Below are the code and all the weights of a small trained network. Each question names an input and a class and asks about switching units off, where a switched-off unit gives its printed mean instead of its output.

import numpy as np


def w(rows, s, z=0):
    codes = np.array(rows[::2]) - 128.0
    scale = np.full(codes.shape[1], s)
    scale[-1] = z or s
    return codes * scale


def f(y):
    return y / 2 * (1 + np.tanh(0.7978845608 * (y + 0.044715 * y**3)))


def log_softmax(a):
    a = a - a.max(-1, keepdims=True)
    return a - np.log(np.exp(a).sum(-1, keepdims=True))


def net(x, mask):
    res = np.array(x, float).reshape(1, 8) / 4 @ E
    y = f(res @ A[0][:, :-1].T + A[0][:, -1])
    res = res + np.where(mask, y, B[0][:, -1]) @ B[0][:, :-1]
    return log_softmax(res[-1] @ U[:, :-1].T + U[:, -1])


A, B = {}, {}
E = w([
[142,135,179],'x0',
[248,181,54],'x1',
[114,153,59],'x2',
[181,120,171],'x3',
[172,46,151],'x4',
[74,1,118],'x5',
[68,224,130],'x6',
[177,58,21],'x7',
],0.0058)
A[0] = w([
[156,183,93,79],'N1',
[132,71,75,78],'N2',
[253,129,124,152],'N3',
[129,191,66,184],'N4',
[150,185,82,99],'N5',
[95,151,186,198],'N6',
[21,177,170,255],'N7',
[141,170,117,41],'N8',
[170,123,237,220],'N9',
],0.011,0.0038)
B[0] = w([
[139,227,123,150],'N1',
[168,132,178,167],'N2',
[42,142,96,206],'N3',
[76,182,68,184],'N4',
[108,214,121,157],'N5',
[71,61,91,192],'N6',
[46,121,140,254],'N7',
[171,168,144,128],'N8',
[79,65,1,216],'N9',
],0.0088,0.008)
U = w([
[55,120,81,215],'0',
[134,131,130,123],'1',
[149,253,141,5],'2',
[216,20,125,55],'3',
],0.012,0.0033)

Each question gives the input, the list of numbers given to net, and the class t.
The units are the neurons (one row each of A and B). Each row of codes is followed by its name. A weight is (code - 128) times the scale printed after its matrix; where a second scale follows, it is the last column's (A, B and U).
mask holds one flag per neuron, in row order. A switched-off neuron (its flag False) gives its mean, the last column of its row in B, instead of its output. The means were averaged over made-up inputs and are rounded, as every weight is.
A unit's drop is (log p(t) with every unit on - log p(t) with that unit switched off) / (log p(t) with every unit on - log p(t) with every unit switched off).
The circuit of an input: a set's keep is (log p(t) with only the set's units on - log p(t) with every unit switched off) / (log p(t) with every unit on - log p(t) with every unit switched off). Starting from all 9 units, units are removed one at a time, each time the one whose removal leaves the highest keep (on an exact tie, the one counted first), for as long as the keep stays at least 0.8.
circuit, biggest first: the units of the circuit, biggest drop first
k most important neurons: the k neurons with the biggest drops, biggest first
drop of u: that unit's drop, to one decimal
input [8,-4,3,-5,1,-8,8,8], class 2: circuit, biggest first => N9, N1
input [-5,6,3,2,-6,8,-5,7], class 3: circuit, biggest first => N2
input [-2,-3,2,7,3,-2,8,8], class 1: circuit, biggest first => N9, N7
input [-4,-4,5,3,8,-4,-8,0], class 3: circuit, biggest first => N7, N4
input [2,-3,5,-1,1,-3,7,2], class 2: 2 most important neurons => N9, N3
input [1,0,-7,3,8,-5,-5,6], class 0: 2 most important neurons => N3, N9
input [4,3,3,0,0,5,-8,1], class 3: 2 most important neurons => N7, N4
input [7,-3,0,-3,4,8,-6,-6], class 3: 2 most important neurons => N3, N4
input [6,3,7,7,-2,3,3,2], class 2: drop of N7 => 0.2
input [8,5,-8,3,0,-4,-3,-7], class 0: drop of N9 => 0.3
input [6,-1,2,4,2,0,-1,7], class 3: drop of N7 => 0.4
